The symbols move the elements like this.
state | π ψ σ β λ ρ
Vam | Pup Pid Tar Ser Tiz Zar
Tar | Kob Pib Pev Pup Fos Kep
Fol | Bir Mas Ner Zep Fab Zut
Vip | Sur Naf Lif Rir Zud Tor
Zas | Zaf Bik Rar Vab Zut Bir
Zor | Gik Tuz Mov Bik Fol Zas
Vez | Kiz Zaf Zut Ner Kig Pom
Rek | Rir Rul Vip Duk Nek Luv
Zib | Naf Dof Gov Rul Lif Rek
Pid | Neb Kor Pib Zek Kob Ser
Vov | Taf Kab Ser Pib Ter Tar
Lag | Tas Sab Vir Vem Bod Riz
Lom | Vem Nor Lag Pef Gam Luf
Luf | Rok Pef Riz Vir Dof Zis
Dop | Ror Kig Rab Sok Nor Lar
Vab | Zas Dab Zaf Mas Kiz Fol
Met | Mef Pom Ref Vep Lar Ror
Raz | Bib Nad Tol Lak Tuz Vur
Neb | Pib Kup Vov Pid Pev Vam
Ter | Kep Vam Nad Zar Bib Fos
Mef | Ref Fab Sok Met Nep Rab
Taf | Ser Tif Vam Vov Kep Kob
Gol | Kan Rok Dof Bod Naf Puv
Lem | Duk Puv Rek Gov Tor Sur
Nor | Bev Rem Sab Ped Tas Pef
Gav | Pef Mag Lom Tov Riz Tas
Gop | Pom Bir Fab Fev Ref Kig
Zul | Suz Luz Kor Zud Neb Kab
Pag | Tuz Tol Nat Sil Mov Dab
Sil | Pag Bib Tuz Sig Gik Sor
Rab | Rem Met Zos Ror Sab Mag
Fos | Rup Zar Lak Sut Sig Tol
Sig | Sil Raz Pag Vur Zor Lok
Lif | Luv Lem Luz Sur Suz Nek
Guk | Vur Rup Sig Bug Dab Tuz
Kob | Pev Vov Zar Tar Rup Nad
Ref | Sok Kek Dop Mef Mag Rem
Zos | Lar Ref Nep Rem Gav Nor
Bir | Ner Vab Vez Fol Kek Fev
Pef | Lom Ped Vem Gav Fut Vir
Zek | Pid Suz Neb Tif Tar Taf
Bod | Gol Luf Kan Zis Zib Vom
Gik | Mov Nat Mas Zor Bir Zaf
Vir | Luf Gav Rok Tas Kan Gam
Rup | Lak Ter Raz Fos Sil Bug
Teg | Kig Zut Vep Kek Rab Ref
Sok | Dop Teg Ror Ref Ped Zos
Fod | Nek Vip Los Tor Kab Suz
Dab | Bik Sil Zor Sor Rar Mas
Bug | Guk Fos Vur Tol Sor Pag
Sur | Lif Gov Luv Vip Zul Fod
Zar | Ter Ser Kep Pev Raz Sut
Pom | Fab Ner Kek Gop Sok Vep
Zep | Fol Mov Bir Rar Pom Kiz
Rar | Zep Gik Fol Zaf Gop Vez
Ror | Rab Vep Rem Dop Bev Nep
Fut | Gam Lag Zis Riz Puv Kan
Tep | Rul Gol Zib Puv Vip Lem
Tuz | Nat Bug Lok Pag Mas Bik
Rir | Vip Zib Sur Rek Los Luz
Tov | Gav Nep Pef Sab Rok Lag
Pev | Zar Taf Ter Kob Lak Tiz
Dof | Dif Fut Vom Kan Lem Rul
Rul | Zib Kan Naf Tep Sur Duk
Lak | Raz Kep Bib Rup Pag Guk
Kiz | Zut Rar Fev Vez Vep Fab
Suz | Kor Tor Kup Zul Pib Tif
Zud | Zul Luv Suz Los Pid Ziz
Kup | Ziz Nek Kab Kor Taf Pid
Lok | Sor Vur Dab Nat Zas Gik
Puv | Tep Bod Rul Vom Rir Gov
Kek | Teg Kiz Kig Fab Ror Mef
Nek | Los Sur Zud Fod Tif Kor
Bik | Zor Pag Gik Dab Zep Vab
Kab | Tif Zud Zek Ziz Vam Pib
Tif | Zek Zul Pid Kab Pup Vov
Nad | Tiz Tar Sut Kep Bug Lak
Bev | Sab Zos Tov Nor Vir Lom
Tol | Bug Sut Guk Bib Lok Sil
Tiz | Sut Kob Fos Nad Guk Raz
Vem | Lag Bev Tas Lom Zis Rok
Vep | Met Gop Mef Kig Zos Dop
Rem | Zos Mef Lar Rab Tov Ped
Kig | Vep Fev Met Teg Rem Sok
Zaf | Rar Zor Zep Zas Fev Ner
Zut | Fev Zep Gop Kiz Met Kek
Mag | Ped Ror Nor Nep Vem Tov
Nat | Lok Guk Sor Tuz Vab Zor
Kep | Nad Pup Tiz Ter Tol Rup
Bib | Tol Tiz Bug Raz Nat Sig
Nep | Mag Dop Ped Lar Lom Sab
Los | Zud Lif Zul Nek Zek Kup
Vur | Sig Lak Sil Guk Bik Nat
Luz | Tor Rek Fod Luv Kup Zud
Sor | Dab Sig Bik Lok Zaf Mov
Fev | Gop Fol Pom Zut Mef Teg
Mas | Vab Sor Zas Mov Vez Zep
Duk | Rek Tep Rir Lem Fod Lif
Tas | Vir Tov Luf Lag Gol Fut
Pup | Tar Neb Kob Vam Sut Ter
Gam | Zis Tas Bod Fut Tep Dof
Naf | Gov Dif Lem Zib Luv Rir
Riz | Fut Vem Gam Rok Vom Gol
Ped | Nor Rab Bev Mag Lag Gav
Rok | Riz Lom Fut Luf Dif Bod
Pib | Vov Ziz Taf Neb Zar Pup
Dif | Vom Gam Puv Dof Duk Zib
Gov | Lem Vom Duk Naf Luz Vip
Ner | Vez Zas Kiz Bir Teg Gop
Lar | Nep Sok Mag Zos Pef Bev
Vom | Puv Zis Tep Dif Rek Naf
Ser | Vam Zek Pup Taf Nad Pev
Luv | Luz Duk Tor Lif Kor Los
Mov | Mas Lok Vab Gik Ner Rar
Tor | Fod Rir Nek Luz Ziz Zul
Ziz | Kab Los Tif Kup Ser Neb
Fab | Kek Vez Teg Pom Dop Met
Sut | Fos Pev Rup Tiz Vur Bib
Sab | Tov Lar Gav Bev Luf Vem
Zis | Bod Vir Gol Gam Rul Dif
Kan | Dof Riz Dif Gol Gov Tep
Kor | Kup Fod Ziz Suz Vov Zek

The rows follow the links: the fewer symbols apart two elements are, the more alike their rows tend to be.

Name the element of each row.
[-3, -32, -8, -10, 24, -23, -11, 1, 15, 5, 2, -5, 29, -17, 5, 16, 23, -14, -17, 34, 12, 18, -8, 8, -9, -19, -8, 5, -1, 19, 8, 26, 3, -32, 14, -17, 12, -32, 28]: Vip
[37, 16, -10, -1, -32, 13, 10, -24, 19, 4, -10, 10, -2, 7, 2, -26, -7, -6, -3, -27, 0, -20, 5, 17, -38, 3, 1, -12, -6, -14, 9, -15, 26, 16, -27, 35, 8, 7, -25]: Gop
[21, -26, 2, 7, -3, 41, -10, -23, 6, -7, -15, 5, -2, -2, -4, -28, 12, 10, -11, -40, -4, 15, -11, 22, 0, -14, 1, -21, 0, -25, 18, -4, 14, 18, -37, 13, -19, 3, -9]: Sil
[7, -19, 5, 11, 0, 51, -7, -7, -8, -2, -16, -1, -6, 0, -8, -27, 6, 8, -21, -46, -1, 22, -5, 10, 10, -12, 7, -22, -9, -22, 5, -13, 8, 19, -34, 8, -24, 20, -11]: Guk
[11, 43, 2, -5, -26, -31, 14, -9, 3, -5, 10, 11, -19, 14, 7, 9, -20, 7, 41, 13, -13, -41, 5, -7, -8, 30, -5, 18, 16, -2, -3, -9, -5, 10, 14, 16, 14, -3, -16]: Dop
[-19, 1, -10, -5, 12, -9, 5, 34, -1, 23, 5, -15, 24, -4, -5, 10, -2, -26, -41, 18, 28, 11, 19, -14, -23, -15, 9, -2, -28, 29, -23, 0, 10, -23, 14, -13, 16, 8, 11]: Rul
[-27, 24, 1, -6, 3, -36, 9, 29, -8, 8, 16, -7, 4, 4, 1, 28, -13, -9, 5, 37, 7, -14, 16, -24, -2, 10, 2, 19, -4, 26, -22, 3, -11, -18, 35, -17, 17, 2, 8]: Gol
[10, 14, -11, -14, -5, -50, 6, -8, 22, 6, 9, 6, 14, -1, 12, 20, 2, -12, 16, 40, 2, -22, 2, 2, -26, 8, -10, 16, 8, 17, 5, 15, 5, -21, 21, 2, 28, -31, 10]: Luf
[2, -51, 0, 1, 28, 21, -20, -15, 5, -6, -11, -2, 15, -16, -1, -7, 28, 1, -20, -6, 0, 36, -19, 18, 15, -27, -5, -13, 3, -9, 18, 17, 2, -11, -14, -12, -16, -21, 19]: Ser
[-40, -15, 10, 3, 31, -6, -9, 29, -21, -2, 8, -10, 1, -7, -6, 23, 6, 6, -1, 22, 1, 22, -2, -20, 40, -4, 1, 11, 1, 13, -12, 13, -25, -14, 26, -35, -9, 2, 22]: Zud
[41, 14, -10, -7, -31, -6, 8, -34, 27, -1, -6, 14, 0, 4, 8, -17, -3, -3, 14, -11, -5, -27, -2, 21, -37, 7, -5, -5, 7, -13, 18, -6, 21, 12, -21, 34, 13, -12, -18]: Kek
[-28, -19, 7, 0, 31, -21, -12, 16, -9, -6, 8, -7, 7, -10, 1, 27, 13, 4, 7, 33, 0, 17, -8, -12, 30, -3, -6, 15, 9, 13, -1, 23, -23, -21, 28, -31, -3, -18, 27]: Fod
[17, 40, 1, -5, -27, -31, 11, -18, 6, -8, 8, 13, -18, 12, 11, 7, -16, 7, 43, 13, -15, -41, 2, -2, -9, 28, -6, 16, 19, -4, 5, -7, -6, 11, 10, 18, 15, -7, -14]: Sok
[5, 15, -8, -14, -2, -52, 6, -5, 18, 4, 10, 5, 12, -1, 13, 24, 1, -11, 18, 42, 2, -24, 2, -2, -21, 10, -10, 19, 11, 19, 3, 15, 0, -21, 25, 1, 25, -28, 11]: Rok
[6, 22, 16, 8, -16, 11, 3, -12, -14, -17, -1, 9, -33, 12, -1, -7, -15, 26, 40, -20, -24, -19, -6, -3, 26, 23, -1, 4, 19, -23, 5, -15, -16, 28, -8, 12, -15, 15, -21]: Vab
[-10, -43, -2, 5, 28, 33, -14, 11, -3, 5, -9, -10, 17, -13, -7, -10, 20, -8, -42, -13, 12, 42, -5, 7, 9, -29, 5, -16, -17, 0, 2, 9, 6, -9, -13, -16, -15, 2, 16]: Neb
[26, -11, 8, 5, -8, 15, -8, -40, 8, -20, -8, 15, -17, -1, 6, -13, 8, 22, 32, -20, -22, -6, -22, 18, 16, 7, -9, -4, 25, -31, 29, 2, -4, 20, -23, 15, -14, -13, -7]: Dab
[10, 17, 17, 9, -16, 9, 3, -18, -12, -19, -1, 11, -32, 11, 0, -6, -10, 27, 43, -20, -26, -18, -11, 1, 29, 23, -4, 4, 23, -25, 10, -11, -17, 29, -8, 9, -15, 9, -18]: Mas
[31, 27, -4, -9, -28, -27, 9, -32, 20, -8, 3, 15, -9, 9, 10, -1, -7, 5, 36, 7, -14, -38, -4, 12, -21, 21, -11, 10, 19, -9, 15, -2, 5, 8, -2, 26, 15, -17, -13]: Met
[0, 17, -7, -13, -1, -52, 8, 0, 13, 3, 13, 2, 8, 0, 9, 25, -2, -9, 20, 44, 1, -23, 2, -5, -14, 11, -9, 21, 11, 20, -1, 13, -5, -21, 31, -4, 25, -26, 12]: Riz
[2, 43, -8, -4, -28, -13, 19, 18, 1, 20, 8, -2, -1, 11, -2, -3, -26, -17, -10, 2, 13, -26, 25, -13, -36, 13, 10, 1, -19, 15, -23, -21, 16, 2, 5, 15, 21, 21, -20]: Ped
[-2, -31, -12, -11, 24, -20, -10, 0, 17, 9, 1, -5, 31, -16, 4, 12, 21, -18, -23, 29, 13, 20, -5, 7, -16, -23, -6, 0, -6, 20, 6, 26, 6, -32, 11, -14, 13, -28, 26]: Rir
[42, 15, -11, -4, -30, -1, 9, -33, 25, 0, -6, 13, -2, 5, 6, -20, -2, -4, 6, -16, -4, -23, -1, 23, -38, 4, -5, -9, 2, -12, 16, -9, 24, 14, -24, 33, 12, -7, -18]: Fab
[-36, -22, 6, 7, 28, 24, -9, 35, -23, 7, 0, -17, 7, -6, -12, 6, 3, -2, -33, -4, 13, 37, 6, -16, 25, -16, 11, -6, -19, 9, -18, 1, -9, -9, 6, -27, -15, 18, 13]: Ziz
[18, 19, -19, -12, -20, -20, 14, 0, 24, 19, 2, 0, 20, 2, 7, -4, -7, -28, -20, 10, 19, -19, 17, 6, -55, -2, 3, -2, -17, 19, -6, -6, 27, -12, -2, 19, 28, -3, -7]: Gav
[2, 31, 11, 10, -24, 22, 10, 0, -18, -9, 0, 4, -31, 17, -3, -13, -22, 18, 23, -29, -15, -17, 7, -8, 15, 21, 7, -1, 6, -19, -7, -26, -8, 30, -11, 14, -12, 31, -28]: Rar

Each walk starts at a row. The symbols on each line, taken left to right, move it on to the next element.
Answer with the element's row; about right is enough.
---
[-41, -15, 9, 7, 30, 7, -8, 36, -26, 2, 5, -15, 2, -5, -8, 17, 2, 3, -15, 12, 6, 26, 1, -22, 36, -7, 7, 4, -7, 12, -17, 7, -21, -12, 19, -33, -13, 12, 18]
λ ψ σ
[-28, -30, 3, 7, 26, 30, -11, 27, -14, 7, -5, -15, 13, -10, -12, -3, 9, -7, -41, -10, 15, 39, 5, -8, 15, -23, 10, -12, -20, 7, -12, 3, -1, -10, -3, -23, -15, 15, 13]
π β β ψ ψ
[-14, -28, -2, -6, 30, -27, -13, 2, 6, -3, 6, -3, 16, -16, 4, 25, 20, -2, 0, 37, 1, 15, -12, 0, 13, -11, -10, 12, 9, 13, 8, 28, -11, -28, 23, -25, 5, -32, 30]
---
[-28, 16, -5, -4, 6, -18, 9, 41, -9, 19, 12, -15, 13, 1, -4, 18, -12, -20, -25, 23, 21, 2, 22, -23, -11, -1, 10, 7, -22, 28, -30, -4, 1, -19, 24, -16, 16, 15, 7]
β λ π λ
[-32, -18, 8, 0, 31, -17, -13, 18, -15, -5, 8, -9, 4, -9, -2, 26, 10, 5, 6, 31, -2, 18, -8, -15, 35, -3, -6, 15, 7, 13, -6, 19, -25, -19, 28, -32, -4, -13, 26]
ψ β π ψ β
[-12, -12, -14, -8, 13, -10, 1, 24, 7, 21, 3, -13, 30, -8, -2, 6, 5, -27, -44, 19, 27, 16, 14, -3, -28, -21, 6, -4, -26, 26, -16, 6, 16, -26, 8, -10, 15, -1, 14]
---
[-5, -26, -13, -10, 20, -15, -4, 9, 17, 13, 1, -8, 34, -14, 2, 9, 18, -23, -33, 24, 21, 19, 3, 7, -25, -22, -1, -4, -16, 22, 0, 18, 13, -32, 9, -11, 13, -20, 22]
λ λ ρ σ
[0, -52, 0, 2, 27, 25, -18, -9, 4, -3, -11, -5, 18, -17, -3, -8, 28, 1, -25, -9, 4, 38, -15, 15, 12, -27, -3, -14, -3, -7, 15, 17, 4, -8, -15, -12, -15, -16, 20]
π σ ψ ψ ρ
[-16, -40, -1, 4, 26, 32, -15, 17, -6, 8, -9, -11, 18, -11, -9, -8, 16, -8, -43, -13, 14, 43, -2, 1, 11, -28, 7, -17, -19, 3, -4, 6, 4, -11, -10, -18, -15, 6, 16]
---
[-3, 52, -1, -1, -28, -18, 21, 17, -5, 10, 11, 0, -12, 16, -1, 4, -29, -6, 10, 5, 3, -34, 22, -17, -19, 24, 7, 11, -8, 11, -21, -21, 3, 8, 12, 12, 16, 23, -21]
ρ ρ σ
[20, 10, -19, -15, -11, -40, 8, -13, 30, 11, 4, 4, 22, -2, 11, 8, 3, -21, -2, 29, 9, -21, 7, 8, -46, -1, -8, 8, -3, 17, 6, 11, 20, -20, 10, 14, 30, -27, 5]
π π ρ λ ρ ψ
[-27, 12, -6, -4, 7, -14, 7, 39, -7, 22, 10, -15, 17, 1, -4, 13, -9, -24, -33, 22, 23, 6, 21, -20, -14, -7, 12, 4, -25, 29, -29, -2, 5, -21, 20, -16, 15, 14, 8]
---
[23, 12, -20, -15, -16, -30, 8, -8, 28, 15, 3, 3, 21, -2, 8, 2, -1, -25, -13, 19, 14, -19, 10, 10, -53, -3, -3, 2, -12, 18, 1, 2, 24, -17, 1, 17, 30, -17, 0]
β λ ψ β
[22, 12, -18, -14, -14, -34, 8, -12, 29, 14, 6, 2, 22, -2, 9, 4, 1, -24, -7, 24, 11, -20, 8, 12, -49, -3, -7, 4, -7, 18, 5, 7, 21, -19, 5, 16, 32, -21, 2]
σ π β π
[13, 11, -14, -16, -7, -47, 6, -12, 25, 7, 9, 5, 17, -3, 11, 14, 3, -15, 10, 37, 4, -23, 2, 6, -33, 4, -10, 15, 4, 19, 6, 15, 9, -22, 18, 7, 31, -31, 8]
---
[-8, -16, -15, -9, 15, -10, -2, 19, 11, 20, 2, -11, 32, -11, -1, 6, 9, -27, -43, 21, 25, 16, 10, -1, -28, -23, 3, -4, -23, 25, -10, 10, 17, -28, 9, -11, 16, -8, 15]
σ π ρ ψ β
[-6, -22, -15, -10, 16, -11, -4, 13, 15, 17, 1, -11, 34, -13, 1, 7, 14, -26, -40, 23, 23, 19, 5, 3, -27, -23, 2, -5, -20, 24, -4, 16, 16, -31, 7, -10, 15, -15, 20]
σ π ψ β ψ
[-29, 24, -2, -4, 4, -34, 10, 34, -11, 12, 16, -10, 5, 5, -1, 25, -13, -10, -3, 33, 10, -9, 17, -25, -2, 9, 5, 16, -8, 26, -26, 1, -10, -19, 34, -18, 16, 7, 8]
---
[30, -20, 5, 4, -7, 20, -9, -41, 11, -17, -12, 14, -9, -2, 4, -20, 13, 17, 18, -26, -16, 1, -21, 26, 8, -3, -10, -10, 18, -28, 30, 1, 4, 18, -29, 16, -15, -12, -6]
ρ ψ ρ ψ
[28, -25, 2, 3, -4, 31, -9, -35, 11, -12, -16, 10, -4, -2, 1, -25, 14, 12, 2, -34, -10, 10, -17, 26, 2, -9, -4, -18, 7, -27, 26, -1, 10, 17, -36, 18, -16, -7, -6]
λ π λ π
[29, 22, -7, 2, -32, 21, 12, -14, 9, 6, -9, 7, -8, 11, -1, -27, -11, -4, -7, -32, 1, -18, 7, 10, -31, 4, 8, -17, -10, -13, 0, -21, 24, 22, -28, 31, 3, 19, -28]
